Look-ups in named tables: a row name and a column name give one cell, copied from the table.

Table Bani
	Dopu	Pap	Dus	Lutor	Sobiz	Vaf	Vilav
Pegagas	45.8	46.7	50.8	66.7	84.5	29.6	33.9
Vof	44.4	43.1	46.3	67.5	47.2	31.8	19.7
Vopi	43.9	58.8	50.5	55.7	67.2	43.5	66.6
Tela	39.1	62.2	53.3	56.8	44.0	46.1	75.5
Nira	40.5	61.4	53.0	55.7	44.9	46.5	77.5
Ponunom	42.7	60.7	51.4	53.7	54.8	47.7	74.8
Kolupe	39.2	56.2	52.6	51.4	4.6	56.9	65.7
Bimudi	51.3	37.1	45.5	54.2	26.7	45.5	19.8
Tesunov	38.9	43.5	46.2	68.7	51.3	29.3	21.1
Farera	39.8	41.7	46.1	67.6	19.9	36.5	16.9

What is the Pap of Kolupe in Bani?
56.2
What is the Dus of Tesunov in Bani?
46.2
What is the Vilav of Vopi in Bani?
66.6
What is the Sobiz of Kolupe in Bani?
4.6
What is the Dus of Kolupe in Bani?
52.6
What is the Vaf of Tela in Bani?
46.1
What is the Vaf of Pegagas in Bani?
29.6
What is the Sobiz of Tela in Bani?
44.0
What is the Sobiz of Ponunom in Bani?
54.8
What is the Dus of Ponunom in Bani?
51.4

Fif =
          Gug  Kobilo
Zarin   81.72   14.26
Lin      6.63   16.46
Kekat   28.78   59.21
Kav     49.01    8.02
Dit     21.15   32.81
Vilale  24.60   31.69
Nuv     32.44    7.84

What is the Kobilo of Dit in Fif?
32.81
What is the Gug of Lin in Fif?
6.63
What is the Kobilo of Kekat in Fif?
59.21
What is the Gug of Vilale in Fif?
24.60
What is the Kobilo of Zarin in Fif?
14.26
What is the Gug of Nuv in Fif?
32.44
What is the Gug of Kekat in Fif?
28.78
What is the Kobilo of Kav in Fif?
8.02
What is the Gug of Zarin in Fif?
81.72
What is the Kobilo of Nuv in Fif?
7.84
What is the Gug of Kav in Fif?
49.01
What is the Kobilo of Lin in Fif?
16.46
What is the Kobilo of Vilale in Fif?
31.69
What is the Gug of Dit in Fif?
21.15
Which row has the largest Kobilo? Kekat

Tigogi:
|  | Reresu | Bon | Vatas | Pineme | Pezitim | Vuv | Porikik | Felefa | Kekalo |
|---|---|---|---|---|---|---|---|---|---|
| Fil | -7171 | -6677 | -5556 | -2493 | 1235 | 3835 | 4527 | 4915 | 4926 |
| Fom | -7201 | -6940 | -5644 | -2895 | 950 | 3573 | 4389 | 4808 | 4873 |
| Fogiget | -4777 | -1387 | 1946 | 3718 | 4895 | 4883 | 5018 | 5079 | 4996 |
| Vevinun | -6195 | -3630 | -77 | 3224 | 4422 | 4496 | 5182 | 4821 | 5041 |
| Poguz | -7389 | -7142 | -7404 | -6710 | -5995 | -3516 | 393 | 3299 | 4455 |
| Vit | -7284 | -6716 | -5104 | -2304 | 1576 | 3854 | 4523 | 4846 | 4971 |
| Mag | -7363 | -7432 | -7244 | -6700 | -5295 | -1908 | 1953 | 3718 | 4420 |

What is the Vuv of Fil in Tigogi? 3835
What is the Felefa of Poguz in Tigogi? 3299
What is the Bon of Fil in Tigogi? -6677
What is the Vuv of Poguz in Tigogi? -3516
What is the Kekalo of Mag in Tigogi? 4420
What is the Porikik of Poguz in Tigogi? 393
What is the Pineme of Fil in Tigogi? -2493
What is the Bon of Fogiget in Tigogi? -1387
What is the Reresu of Fil in Tigogi? -7171
What is the Vuv of Fogiget in Tigogi? 4883
What is the Pineme of Mag in Tigogi? -6700
What is the Pineme of Poguz in Tigogi? -6710
What is the Porikik of Mag in Tigogi? 1953
What is the Vuv of Fom in Tigogi? 3573

Gena:
         Peket  Fekid  Zis  Zosisa
Poki        65    120  118     228
Zib         53    104  116     196
Nusaze      51    103  113     194
Rerimob     66    120  120     131
Pitazov     65    131  131     228
Medula      61    110  125     207
Tutori      64    120  131     131
Paf         68    117  131     219
Bevi        46    100  106     187
Dutom       66    131  120     228
Pem         49    102  110     191

What is the Fekid of Tutori in Gena?
120
What is the Peket of Rerimob in Gena?
66
What is the Fekid of Pem in Gena?
102
What is the Zosisa of Medula in Gena?
207
What is the Zis of Bevi in Gena?
106
What is the Zis of Dutom in Gena?
120
What is the Zis of Zib in Gena?
116
What is the Zis of Medula in Gena?
125
What is the Zosisa of Nusaze in Gena?
194
What is the Peket of Tutori in Gena?
64
What is the Zosisa of Tutori in Gena?
131
What is the Zosisa of Paf in Gena?
219
What is the Zosisa of Dutom in Gena?
228
What is the Fekid of Pitazov in Gena?
131
What is the Peket of Nusaze in Gena?
51
What is the Fekid of Medula in Gena?
110

Table Vuzo
         Zas  Moleded  Ras  Mav  Gapodi  Sar
Mon      124      172  178  152     169  143
Ruk      139       86  147  192     169  173
Nopuful  187      135  102  153     159  154
Puf      174      138  119   40     155  201
Kez      126      200  121  160     108  145
Felad    159      149  200  153     161  122
Ruvam    135      170  173  180     177  151
Lafadi   179      172  172  155     148  106
Budan    157      170  180  149     168  131
Limera   116      152   69  162     103  197

Ras of Mon is 178
Ras of Kez is 121
Mav of Felad is 153
Ras of Puf is 119
Sar of Felad is 122
Sar of Lafadi is 106
Ras of Ruvam is 173
Moleded of Ruvam is 170
Zas of Kez is 126
Gapodi of Kez is 108
Sar of Puf is 201
Mav of Puf is 40
Moleded of Ruk is 86
Gapodi of Limera is 103
Ras of Lafadi is 172
Zas of Nopuful is 187

Belimed =
	Vilarod	Sutetur	Salitup	Gipel	Feb	Pav	Repa
Toso	156	173	166	174	57	187	150
Fanezug	163	179	135	149	63	185	154
Mok	156	179	134	159	71	182	145
Zudume	150	147	123	180	133	159	162
Bet	131	159	167	153	145	155	146
Gibol	145	177	179	154	139	157	170
Zoz	143	147	155	174	124	163	177
Vuve	181	180	177	160	108	169	149
Rudes	174	184	151	143	178	143	173
Matem	144	180	161	137	209	131	166
Zav	196	164	161	152	135	158	166

Zudume, Sutetur -> 147
Mok, Sutetur -> 179
Toso, Vilarod -> 156
Bet, Gipel -> 153
Gibol, Repa -> 170
Rudes, Sutetur -> 184
Zoz, Sutetur -> 147

Table Nomodi
|  | Tos | Takek | Roveda | Zerez |
|---|---|---|---|---|
| Rezafin | 195 | 188 | 103 | 124 |
| Tuz | 182 | 172 | 119 | 131 |
| Bab | 198 | 195 | 105 | 116 |
| Girufas | 205 | 202 | 99 | 114 |
| Buk | 75 | 121 | 177 | 164 |
| Duvosus | 91 | 138 | 182 | 172 |
| Tun | 192 | 179 | 114 | 129 |
| Sebozuf | 72 | 105 | 179 | 170 |
| Fepag | 199 | 188 | 106 | 125 |
| Foz | 71 | 102 | 180 | 174 |
| Fulelof | 68 | 120 | 182 | 175 |
| Fosol | 58 | 119 | 185 | 173 |
| Semur | 202 | 195 | 101 | 117 |

Tos of Rezafin: 195
Zerez of Semur: 117
Tos of Duvosus: 91
Roveda of Buk: 177
Zerez of Fepag: 125
Roveda of Duvosus: 182
Takek of Tuz: 172
Takek of Semur: 195
Zerez of Bab: 116
Roveda of Tun: 114
Zerez of Rezafin: 124
Zerez of Tuz: 131
Roveda of Foz: 180
Takek of Duvosus: 138
Takek of Fosol: 119
Tos of Fosol: 58
Takek of Tun: 179
Roveda of Fosol: 185
Which row has the largest Takek? Girufas

Table Nivigi
|  | Rivisa | Sil | Raz | Sopasak | Bol | Zar |
|---|---|---|---|---|---|---|
| Fadun | 0.68 | 0.61 | 0.39 | 0.54 | 0.66 | 0.60 |
| Poponep | 0.91 | 0.44 | 0.59 | 0.70 | 0.72 | 0.51 |
| Tes | 0.25 | 0.46 | 0.16 | 0.15 | 0.47 | 0.42 |
| Nek | 0.60 | 0.59 | 0.52 | 0.55 | 0.59 | 0.59 |
| Noze | 0.51 | 0.57 | 0.55 | 0.55 | 0.59 | 0.58 |
| Bug | 0.45 | 0.54 | 0.51 | 0.44 | 0.61 | 0.42 |
| Zitu | 0.66 | 0.69 | 0.39 | 0.65 | 0.38 | 0.50 |

Bug, Bol => 0.61
Poponep, Zar => 0.51
Tes, Sil => 0.46
Noze, Sopasak => 0.55
Noze, Sil => 0.57
Fadun, Bol => 0.66
Tes, Sopasak => 0.15
Fadun, Rivisa => 0.68
Zitu, Bol => 0.38
Fadun, Sil => 0.61
Bug, Zar => 0.42
Bug, Sopasak => 0.44
Nek, Rivisa => 0.60
Tes, Zar => 0.42
Noze, Rivisa => 0.51
Nek, Bol => 0.59
Noze, Zar => 0.58
Fadun, Sopasak => 0.54
Row with the largest Zar: Fadun

Table Nagefo
,Rik,Fafed,Gil,Zagum,Vonep,Zez,Tup,Nufak,Ziv,Rudes
Vov,79,31,79,80,25,25,29,79,25,28
Vun,37,63,37,36,63,62,60,37,60,62
Mis,46,63,46,46,65,64,63,45,62,64
Mazig,77,22,77,79,20,20,24,80,22,22
Siket,53,64,53,52,66,66,63,51,63,65

What is the Fafed of Vun in Nagefo? 63
What is the Nufak of Siket in Nagefo? 51
What is the Rudes of Mis in Nagefo? 64
What is the Zez of Vov in Nagefo? 25
What is the Tup of Mazig in Nagefo? 24
What is the Rudes of Vun in Nagefo? 62
What is the Rik of Vov in Nagefo? 79
What is the Fafed of Mazig in Nagefo? 22
What is the Rik of Mis in Nagefo? 46
What is the Gil of Mis in Nagefo? 46
What is the Tup of Siket in Nagefo? 63
Row with the largest Rudes: Siket

Renir:
         Roteful  Pubasop  Gelimi
Sofazu      4483     5120    4490
Tem         6238     7143    1680
Mogop       5684     5446    6484
Bovemig     2270     2007    6418
Tiru        5722     4758    5988
Lozed       3865     7668    3984
Dolomi      5673     3990    4078
Zul         5924     3124    5421
Vuk          666     2019    5969
Badit       4343     5198    4831

Pubasop of Dolomi = 3990
Gelimi of Sofazu = 4490
Pubasop of Lozed = 7668
Gelimi of Tiru = 5988
Pubasop of Zul = 3124
Roteful of Tem = 6238
Roteful of Bovemig = 2270
Gelimi of Lozed = 3984
Gelimi of Bovemig = 6418
Roteful of Mogop = 5684
Pubasop of Mogop = 5446
Gelimi of Mogop = 6484
Roteful of Lozed = 3865
Pubasop of Vuk = 2019
Gelimi of Vuk = 5969
Pubasop of Bovemig = 2007
Gelimi of Zul = 5421
Which row has the largest Gelimi? Mogop

